Below are the code and all the weights of a small trained network. Each question names an input and a target symbol and asks about switching units off, where a switched-off unit gives its printed mean instead of its output.

import numpy as np


def w(rows, s, z=0):
    codes = np.array(rows[::2]) - 128.0
    scale = np.full(codes.shape[1], s)
    scale[-1] = z or s
    return codes * scale


def norm(h):
    return h / np.sqrt((h * h).mean(-1, keepdims=True) + 1e-5)


def f(y):
    return y / 2 * (1 + np.tanh(0.7978845608 * (y + 0.044715 * y**3)))


def softmax(a):
    e = np.exp(a - a.max(-1, keepdims=True))
    return e / e.sum(-1, keepdims=True)


def log_softmax(a):
    a = a - a.max(-1, keepdims=True)
    return a - np.log(np.exp(a).sum(-1, keepdims=True))


def net(x, mask):
    ids = ['αβγδηπτψ'.index(c) for c in x.split()]
    T = len(ids)
    res = E[ids] + P[:T]
    q, k, v = (norm(res) @ M[0].T for M in (Q, K, V))
    z = softmax(np.where(np.tri(T) > 0, q @ k.T / 2**0.5, -1e9)) @ v
    res = res + np.where(mask[0], z, O[0][:, -1]) @ O[0][:, :-1]
    y = f(norm(res) @ A[0][:, :-1].T + A[0][:, -1])
    res = res + np.where(mask[1:9], y, B[0][:, -1]) @ B[0][:, :-1]
    return log_softmax(norm(res)[-1] @ U[:, :-1].T + U[:, -1])


Q, K, V, O, A, B = {}, {}, {}, {}, {}, {}
E = w([
[128,69,98,136,120,107],'α',
[134,128,138,126,166,119],'β',
[146,138,153,128,108,110],'γ',
[2,116,143,127,122,150],'δ',
[155,155,108,40,67,151],'η',
[133,142,87,128,136,115],'π',
[134,123,142,141,162,123],'τ',
[125,114,141,126,165,119],'ψ',
],0.043)
P = w([
[114,115,124,137,87,250],'0',
[103,123,108,125,77,154],'1',
[116,111,101,114,95,148],'2',
[100,118,136,120,106,117],'3',
[121,123,138,122,118,104],'4',
[129,121,140,115,123,84],'5',
[132,106,152,128,131,75],'6',
[103,164,143,173,120,66],'7',
],0.016)
Q[0] = w([
[170,94,131,92,174,253],'H0',
[105,130,189,97,114,117],'H0',
],0.013)
K[0] = w([
[99,154,134,149,115,253],'H0',
[88,141,86,70,116,123],'H0',
],0.017)
V[0] = w([
[107,254,97,197,94,143],'H0',
[160,75,163,170,30,99],'H0',
],0.009)
O[0] = w([
[114,208,134,248,55,84,247],'H0',
[112,42,188,122,60,118,50],'H0',
],0.016,0.0015)
A[0] = w([
[129,85,81,82,70,198,78],'N0',
[143,132,89,127,126,187,2],'N1',
[160,65,170,124,181,150,71],'N2',
[117,118,80,68,148,130,85],'N3',
[172,137,87,80,135,201,198],'N4',
[83,145,143,79,53,112,186],'N5',
[167,124,253,109,110,65,248],'N6',
[172,186,122,200,132,92,121],'N7',
],0.015,0.0055)
B[0] = w([
[109,170,46,145,138,40,149],'N0',
[138,178,152,164,145,81,125],'N1',
[156,142,68,106,91,102,156],'N2',
[135,138,196,159,139,101,174],'N3',
[126,100,157,153,80,114,189],'N4',
[148,169,155,124,194,179,216],'N5',
[130,134,209,106,142,1,252],'N6',
[74,145,102,108,155,46,255],'N7',
],0.013,0.008)
U = w([
[86,38,105,101,63,116,118],'α',
[188,182,171,156,240,173,103],'β',
[108,130,249,166,72,93,77],'γ',
[50,127,147,115,159,175,254],'δ',
[158,200,128,48,83,155,132],'η',
[99,185,103,208,143,72,127],'π',
[170,103,151,224,141,141,142],'τ',
[153,113,123,65,189,170,164],'ψ',
],0.012,0.0039)

Each question gives the input, a string of symbols that net reads in full, and the target symbol t.
The units are the heads (2 rows each of Q, K, V and O) and the neurons (one row each of A and B). Each row of codes is followed by its name. A weight is (code - 128) times the scale printed after its matrix; where a second scale follows, it is the last column's (O, A, B and U).
mask holds one flag per unit, heads first, then neurons. A switched-off unit (its flag False) gives its mean, the last column of its rows in O or B, instead of its output. The means were averaged over made-up inputs and are rounded, as every weight is.
A unit's drop is (log p(t) with every unit on - log p(t) with that unit switched off) / (log p(t) with every unit on - log p(t) with every unit switched off).
The circuit of an input: a set's keep is (log p(t) with only the set's units on - log p(t) with every unit switched off) / (log p(t) with every unit on - log p(t) with every unit switched off). Starting from all 9 units, units are removed one at a time, each time the one whose removal leaves the highest keep (on an exact tie, the one counted first), for as long as the keep stays at least 0.8.
units of the circuit, in order: the units of the circuit, biggest drop first
k most important neurons: the k neurons with the biggest drops, biggest first
drop when u is switched off: that unit's drop, to one decimal
input ψ π β, target ψ: most important neuron	(N6)
input π π π β π, target β: 2 most important neurons	(N3, N7)
input β γ ψ, target β: units of the circuit, in order	(H0, N7)
input β π β, target β: 2 most important neurons	(N6, N7)
input α β π β, target β: 2 most important neurons	(N7, N6)
input α δ τ, target α: 2 most important neurons	(N2, N5)
input ψ π π α π, target α: 2 most important neurons	(N6, N4)
input π β π π π γ γ τ, target γ: drop when H0 is switched off	0.9
input τ π ψ, target τ: drop when N3 is switched off	1.0
input π β π τ π γ η α, target α: drop when N5 is switched off	0.0
input π β π, target β: drop when H0 is switched off	1.5
